(in the rows, 128 means zero)
Here are made-up elements, facts about them, and rows of numbers that follow some of those facts. Name the element behind each unnamed row.

Facts:
δ: belongs to class; ξ: points at; Ψ: is of sort
N: δ 795; ξ W, S, AE, F, BA, AD, AY, AZ, V; Ψ 337
Q: δ 421; ξ AL, AN, W, BC, BB, AF, AU, H, AJ, AZ; Ψ 734
AV: δ 413; Ψ 159
H: δ 137; Ψ 568
AZ: δ 413; Ψ 734
P: δ 421; Ψ 734
A: δ 854; ξ P, AW, C, I, E; Ψ 734
AJ: δ 137; Ψ 751
K: δ 421; Ψ 568
J: δ 413; ξ AB, L, AR, AH, U, AJ; Ψ 337
BA: δ 137; Ψ 734
AH: δ 137; Ψ 751
D: δ 413; ξ P, AM, BB, AI, H, M; Ψ 734
AO: δ 137; ξ R, P, AB, AR, AK, G, BA, I, AD; Ψ 734
AN: δ 854; Ψ 679
BB: δ 413; Ψ 337
AI: δ 795; Ψ 159
AG: δ 596; ξ AA, AS, Y, AD; Ψ 337
AS: δ 413; Ψ 679
M: δ 854; Ψ 734
AD: δ 795; Ψ 734
T: δ 795; Ψ 159
AC: δ 854; Ψ 734
G: δ 421; Ψ 734
AQ: δ 795; ξ AA, K, T, B, S, AH, AZ; Ψ 734
W: δ 421; Ψ 159
AW: δ 137; Ψ 734
AA: δ 854; Ψ 159
AU: δ 795; Ψ 337
AE: δ 795; Ψ 734
Y: δ 596; Ψ 734
V: δ 137; Ψ 751
AK: δ 137; Ψ 734
C: δ 854; Ψ 679
S: δ 137; Ψ 734
U: δ 413; Ψ 568
AT: δ 137; ξ AA, AN, AR, O, Y; Ψ 568
E: δ 137; Ψ 337
L: δ 413; Ψ 337
AX: δ 421; Ψ 734
AR: δ 596; Ψ 751
I: δ 137; Ψ 568
AL: δ 795; Ψ 679
AP: δ 413; Ψ 751
B: δ 854; Ψ 337
AF: δ 795; Ψ 751
X: δ 795; ξ P, AP, O, S, AX, BB, AF, AV; Ψ 734
R: δ 137; Ψ 337
AM: δ 795; Ψ 751
BC: δ 596; Ψ 568
AY: δ 795; Ψ 734
F: δ 596; Ψ 734
Z: δ 854; Ψ 159
O: δ 413; Ψ 159
AB: δ 413; Ψ 159

Some rows with their names:
[ 75 150 118 155 113 112 134 147 135]: AQ
[130 149 123 158 110 126 107 162 133]: T
[158 111 128 136 124 124 142 147 139]: AH
[205  86 148  96 128 125 130 101 145]: BB
[101 137 104 128 116 137 126 109 149]: Q
[130 130 130 113 127 126  93 108 153]: H
[155 116 133 126 121 124 134 132 137]: AJ
[149 109 167 104 194 143 140 133  63]: E
[ 83 135 108 137 134 138 138 141 134]: BA
[ 88 134 109 140 142 144 133 139 124]: AO
[160 110 172 131 117  90 146 140 121]: N
[160 119 124 128 123 133 158 129 109]: AR
[ 93 144 106 121 140 148 118 109 118]: P
[ 95 140 103 135 140 147 152 130 115]: G
[176  87 161 120 144 120 163 146 116]: R
[111 138 100 139 109 132 150 117 127]: F
[107 122 135 123 165 143 133 140 103]: I
[209  67 145 116 133 125 184 131 128]: L
[114 163 153 112 123 112  43 100 136]: AM
[100 136 101 138 112 134 151 122 129]: Y

Name these rows:
Some rows may be elements named above.
[110 183 131 125 116 135   9 112 146]	AI
[ 45 164 125 131 175 153 112 136  73]	A
[111 123  96 129 126 144 138 121 152]	AZ
[120 162 123 142 119 138 104 139 118]	Z
[160 133 103 121 124 160  87 112 159]	AV
[155 120  97 138 139 163 136 139 132]	AB
[104 186 131 124 117 134  13 107 140]	AI
[152 128 126 118 107 124 130  99 135]	BC
[136 126 130 112 129 124  98 111 152]	H
[167 119 124 130 121 132 162 119 114]	AR
[158 136 100 120 125 163  85 112 150]	AV
[106 186 132 123 118 134  18 111 144]	AI
[154  97 114 128 135 136 166 131 138]	U
[ 59 152 115 124 198 170 114 136  76]	AW
[132 113 125 132 125 125 136 135 143]	AT
[113 110 184 103 190 114 165 129  52]	C
[ 55 154 116 122 199 174 118 135  77]	AW
[152 107 181 112 116  73 124 120 129]	AL
[155  96 175 114 119  79 161 126 120]	AN
[156 137 104 133 112 150 121 125 137]	W
[198  52 151 111 130 104 209 125 131]	AS
[ 52 163 120 137 121 121  93 124 138]	X
[174 120 174 120 110  91 104 123 133]	AU
[124 147 146 132 112 108  92 135 133]	AF
[159 119 126 127 122 132 163 126 110]	AR
[110 187 130 124 116 133  14 109 144]	AI
[ 77 176 122 115 118 128  48  97 141]	M
[148 134 104 135 112 151 112 125 137]	W
[156 107 120 132 112 122 171 131 136]	K
[104 122  92 130 121 142 142 122 158]	AZ
[ 99 138 105 135 123 129 123 132 151]	S
[105 140 100 108 132 152  83  95 158]	D
[ 69 181 118 115 113 124  46  89 138]	M
[ 65 167 123 139 118 118  96 133 135]	X
[175 108 120 111 131 141 114 108 152]	AP
[182  99 164 134 108  91 161 145 118]	B
[ 71 164 118 143 124 123 120 127 124]	AC
[211  93 155 121 115 113 193 127 112]	AG
[159 126 100 124 125 160 118 128 148]	O

Now the same elements, written a new way:
Some rows with their names:
[142 109 152 107 132  95 142 173 102 193 125 126]: Y
[105  97 117  76 130 123  70 206 121 114 143 134]: A
[133  98 145  94 114 112 102 223 129 111 142 124]: P
[122 104 109  56 175 101  81 183 127 107 126 116]: AO
[ 90 152 187 159 103 184 141  84 119 120 130 102]: AB
[ 96 137 134 109 135 160 147 121 129 173 125 136]: J
[110 130 172 136 114 163 168 153 115 180 135 127]: U
[108 131 173 136 117 161 166 153 111 163 133 126]: L
[124 115 154 100 126 106 131 177  96 186 133 149]: AD
[121 120 183 141  66 137 128 138 128 133 150 132]: AF
[131 126 186 153  76 113 109 103 119 115 137 111]: AN
[114 124 161 156  70 170 160 166 141 163 146 135]: BB
[137 108 184 117  97 130 144 149 133 150 149 110]: BC
[111 120 185 134  74 139 131 145 119 123 146 128]: AM
[106 147 175 184  94 153 140 121 105 159 116 115]: AS
[116 134 191 166  61 128 115 121 114 113 137 122]: AL
[137 134 206 136  72 137 128  86 153  79 146  90]: W
[119 128 206 134  81 143 111  75 133  89 147  92]: Z
[108 137 212 141  72 149 129  67 131 106 144 111]: T
[132 121 145 158  89 128 168 201 111 220 131 158]: AZ

Name these rows:
A row may be one of the elements named above.
[112 132 175 165  92 162 155 154 120 160 135 125]	AP
[135 109 179 120  93 131 148 149 131 151 151 109]	BC
[119 130 190 172  63 128 111 120 115 115 135 126]	AL
[ 99 149 187 171  80 180 153  80 132 134 132 106]	O
[120 118 168 114 130 127 126 114 118 136 133  99]	AR
[111 135 171 163  90 164 155 150 118 159 133 127]	AP
[131 104 176  83 134 129 118 157 133  91 143  95]	I
[125 119 188 119  81 136 147 146 123 147 154 135]	AU
[139 103 165 108 103  96 128 197 103 167 141 131]	AC
[146 115 189  99 105 119 147 144 136 126 144 112]	K
[101 150 185 172  83 180 149  78 133 133 131 110]	O
[104 134 202 147  67 160 120  87 133  85 152 108]	AI
[113 116  99 148  69 155 125 219 148 156 144 158]	D
[142 127 135  69 137  98 132  83 160 149 131 117]	AT
[128 125 188 153  76 112 106 108 120 116 134 110]	AN
[137 134 206 137  77 137 131  84 154  77 144  87]	W
[125 127 146 113  81 122 139 102 152 168 147 153]	N
[105 134 200 142  66 159 117  90 131  87 151 108]	AI
[149 104 179 105  84 121 134 154 148 107 152 103]	H
[136 110 190 103  91 120 140 134 125 146 150 118]	B
[142 123 135  65 140  98 133  85 156 156 128 118]	AT
[ 96 146 190 176  77 183 149  93 133 125 137 106]	AV
[130 127 137  81 144 108 143  73 143 185 127 123]	AG
[125 107 115 117  59 118 103 187 151 154 149 169]	X
[164 103 157 115  96  87 138 192 132 156 138 126]	S
[117 121 186 149  88 125  91 128 110  91 137  99]	C
[139  94 163 114  96 105 123 208 113 151 147 134]	M

Now the same elements, written a new way:
Some rows with their names:
[ 87  99 176 146 144 153 123  96 158 102  93 166 192 116 145 130 137 112
 133 120 136 151 118 100 141 119 110 140 120]: H
[ 76 120 116  92 118 135 155 122 139 147 125 129 137 115 128 136 147 204
 137 140 109  88 126 129 119 117 127 146 168]: AC
[107 126 104  76 130 121 118 106 124 159 119 117 147 110 116 146 129 190
 150 135 131 126 114 133 153 153 131 158 112]: P
[166  88 126  98 143  82  96 143 111 150 135  93 193  84 108 148 146 153
 151 112 113  89 132  86 146 141 116 152 141]: D
[121 133 120 107 109 149 131 140 123  79 145 201 139 119 139 155 130 124
 128 135  95 160 137 196 167 147  97 183 181]: W
[ 90 137 109  85  96 148 132 112 134 178 138 139 147 108 128 143 131 201
 141 134 126 128 120 157 143 120 122 134 128]: G
[ 94 128 100 105 120 145 139  80 130 171 119 135 172 118 130 124 148 202
 130  99 115 106 124 156 123 101 128 141 110]: AK
[109 124 109 154 116 139 155 223 142 166 124 163 167 170 121 141 138 162
 178 149  89 149 137 121 138 151 111 101 116]: AP
[ 75 107 140 175  97  73  73 104 133 119  86 186 145 149 141 103 151 110
  78 135 120 143  90  97 107 107  86 120 117]: AT
[108 109 127 169 121 127 133  97 136 105 179 113 174 135 118 153 142  68
 152 126 103 123 135 157 144 185 125  89 150]: BB
[143 129 105 111  90 149 142 115 146 139 144 102 160  97 125 143 150 183
 123 111  81 125 135 115 117 113 119 136 155]: AZ
[ 78 124 103 152 111 150 139 167 111 175  92 209 152 156 124 142 153 178
 157 152 128 111 137 129 136 127  91  52 130]: AR
[162 146 131 133 190 137 190 138 127 128 130 172 136 139 132 136 153 151
 138 207 149  86 119 114 134 124 127 137 172]: C
[ 67 128 100 169 127 146 151 236 148 145 114 171 181 145 115 139 148 156
 171 150 122 137 134 127 137 165 105 140 115]: AF
[160  97  89  84 161 109  91  98 110 168  67 136 134 107  95 140 143 201
 136 165 140  66 117  93 135 153 137 179 148]: A
[111 113 114 143 138 143 146  50 141 109 103 141 167 159 107 143 155  98
 144 127 161 146 127 177 126 158 138 103 126]: E
[103 126  97 105 122 153 127  86 138 164 114 152 171 109 131 120 145 214
 122 105 113 108 128 164 125 128 132 155 111]: BA
[120 132 123 156 107 115 129 137 119 114 153 151  99 171 134 126 126 133
 169 119  77 132 126 162 156 124  97 176 166]: O
[139 125 127 148 112 141 132 128 125 107 158 159 111 159 130 133 123 133
 179 112  71 142 129 163 158 137 103 179 170]: AV
[111 113 162 163  89 168 123 100 155 143  99 160 141 127 135 148 133 102
 152 130 101 142 108  97 146  88 112 110 138]: U

Name these rows:
Some rows may be elements named above.
[194 156 139 147 137 128 168 146 138 150 185 152 152 139 147 132 157 120
 131 174 137 120 124 133 133 111 115 119 158]	AS
[168  96  87  80 156 103  86 105 112 165  65 134 130 117  97 142 146 197
 135 159 143  72 119  83 132 163 142 173 150]	A
[103 118 115 128 141 147 150 138 118  77 114 192 111 147 136 134 133 144
 148 150 104 103 132 171 151 127 109 187 207]	Z
[ 66 111 106 179 111 160 146 109 147 111 150 127 160 125 119 149 162  83
 137 140 139 122 135 186 133 172 119 118 152]	AU
[119 142 140 155 174 111 192 143 135 117 171 179 148 129 149 127 153 141
 118 198 133  79 122 140 124 114 110 121 180]	AN
[127 107 102 143  64 100  66  64 109 111 127 142 127 153 133 123 179  68
  60 168 158 121 139 144 101 203 102  77 159]	AG
[ 80 106 157 142 118 163 138  82 149 108 103 174 154 111 150 130 141 129
 138 135 128 156 118  85 146 140  98  99 134]	BC
[128 151 120 162 166 143 192 157 139 131 174 164 170 106 135 130 168 121
 141 171 152 116 120 139 146 125 111 157 153]	AL
[114 109 153 144 141 164 111  82 158 134  56 189 161 139 134 124 138 120
 136 135 145 162 103 111 143 130 125 149  99]	I
[105 114 122 138 135 152 132 147 118  89 127 167 133 134 120 135 153 123
 174 127 133 145 136 175 163 136 100 227 188]	AI
[148 131 101 117  91 153 148 119 158 141 133 103 163  97 126 142 152 189
 122 111  79 129 137 112 109 113 117 142 162]	AZ
[148 123 126 148 108 157 125 119 110 129 120 193 109 143 126 141 139 122
 164 131  79 107 130 184 174  85 103 166 167]	AB
[127 111  89 145  68  93  73  70 110 127 129 144 131 148 133 127 179  73
  72 172 165 120 136 150  99 201  99  62 150]	AG
[ 99 141  78 114 132 138 152  77 154 141 107 125 160 113 118 117 141 212
 128 102  89 139 120 131 107 142 124 160 123]	S
[141 121  53 183  85 150  81 107 162 100 113 172 172  83 121 138 161  79
  62 162 101 131 141 167 111 247 126 149 147]	N
[164 141 129 138 192 130 191 125 142 123 129 177 139 131 125 137 147 142
 136 210 155  90 114 119 132 131 128 135 177]	C
[ 88 112 105 157 123 139 182  83 147  90 112 133 129 151 113 157 149 100
 124 171 122 118 131 159 112 162 134  90 181]	B
[124 112  94 138  55  97  73  61 116 108 129 151 132 153 136 130 179  69
  68 180 164 115 137 152  98 200  99  67 157]	AG
[ 84 128  64 158 137  75  93 131 129 150 153  98 139  91 101 121 133 210
 144 123  81  93 107 104 141 209 105 187 113]	X
[173  88 126  98 143  81  81 130 102 154 147  99 198  82 113 146 149 156
 152 105 119  86 134  81 145 141 117 162 130]	D
[ 90 115 112 146 117 160 142 231 136 148  96 162 190 149 114 144 167 145
 169 156 149 142 138 123 133 144 103 142 129]	AM
[ 78 122 142 140 111 158 141 105 170  97  78 167 139 125 131 153 129 103
 124 156 128 205 103  83 133 124 109 129 137]	K

